Each row is followed by roughly how far along a hidden order it lies, from 0 to 9. A new part has a new order.
[-10.2   1.5 -26.1 -24.9 -28.3  11.0  -0.2 -47.9  -9.3  11.0 -15.8  30.9
  13.9   9.1  11.9  24.2  29.4  40.3  21.1  -9.9 -12.1  -1.4 -14.0  66.5
 -19.0  -8.7   9.2  -0.4   9.3 -35.6   3.3 -10.5  -7.4 -26.8   6.2  -2.7
 -20.6 -17.3 -34.4  10.2 -11.7  -5.0  17.9 -30.0   0.0  -8.4 -14.0   3.3]  2
[  6.7 -11.5  47.9   8.2 -43.9   4.9  -1.1  17.3 -10.7 -12.6   5.1 -22.1
 -21.8 -18.6   0.4   8.9  -8.4   8.1 -20.1  25.8   7.8  22.5 -11.3  -8.6
   4.5  -6.7  -3.7   1.3  -2.9  -6.7   0.9   6.0  -4.1   3.7  10.4   7.2
   8.8  10.5  -4.5   0.7 -33.6  -2.6  -9.0  -3.2  34.1  11.5   0.6 -14.7]  6
[  5.7 -16.3  30.9   7.9  11.6  20.2  -5.7  -9.4  19.1 -18.3  14.5 -36.2
   0.4 -19.2   3.5   4.3 -15.1  12.7  -2.6   0.5   5.1  21.7  11.9 -19.4
 -18.9 -10.4  -2.7  -7.0  17.9  20.1  12.4  -2.7   4.3  -8.5  -4.7 -11.4
  14.5 -27.4  10.6  -6.3  -9.1  -2.4  27.5  -0.5  23.5  -7.0   3.6  -1.2]  6
[  3.9  13.8 -14.5   4.1  36.8   0.8  -4.3  -2.8  10.8  -4.7  10.4  -9.4
  15.4  14.5   7.5  10.8  -6.4  -9.5  23.2 -15.0  -5.0 -19.0  -1.0   3.3
 -37.3  -6.1  -1.6 -11.0  18.9   6.1   2.2   0.9   3.4  -3.1  -2.8 -21.8
   5.7 -36.8 -12.0  -2.9  32.6   6.8  21.9  25.6 -17.2 -19.6  -0.1  15.6]  9
[  9.2  -4.2   4.7 -15.6  23.4  31.1   5.0 -23.0  16.5   1.1   8.6 -25.6
   6.6  -7.6  25.5   0.5 -11.8   3.2  16.9 -14.7   3.9  16.7  17.3  31.7
  -0.6   2.4   2.8 -13.0   6.2  14.5  24.8  -8.2   0.9 -23.7 -13.9   7.0
  -6.4 -17.9  -5.8 -10.4   1.5 -12.5 -19.0 -11.5   0.1 -29.1  -4.4  -1.9]  0
[ -7.9 -19.2  19.2  19.4 -13.8   1.3 -14.3  -3.6  11.6  -5.5 -10.2  29.6
  -9.7 -11.1 -13.7   4.7  -5.9  -3.4 -23.4   5.1   9.4  21.5  15.9 -22.2
   2.1  -2.8   1.7  12.0  -8.1  -7.5   6.4  -1.2  -2.8  -8.9  -9.2 -24.1
  10.0   1.1  25.5  -5.4 -51.6 -10.6  76.7   1.8  33.2  29.4  -3.1 -10.0]  5
[-14.2  -9.2 -23.7 -12.1  12.1  -3.7   1.4 -23.9  -3.8  21.2 -29.0  43.0
   4.4   1.5  -0.5  -0.6   7.8  10.4   6.2 -12.3  -0.8   7.2  11.3  13.2
  21.8   8.9  13.3   7.9 -20.4 -10.6  15.3  -7.8  -4.3 -13.6 -12.8  -5.6
 -11.5   6.5  -1.8  -2.3  -6.2 -10.3  -6.7 -18.7   0.7   0.1  -9.4   0.6]  1
[ 15.5  -7.9  43.9  -6.2 -15.9  22.0   9.2  22.2   7.3  -9.1  14.9 -43.6
  -4.2 -17.7  12.9  -5.9 -10.9  -9.5 -10.1  11.3   8.6  15.6   3.0  -7.2
   6.5  -2.5  -5.5 -11.7   3.2  13.0   5.6   0.7  -1.6 -17.7  -1.4   9.2
  13.3   3.1  -6.5  -6.3 -17.2   1.3 -74.6  -7.7  14.9  -5.0   0.5 -18.1]  5
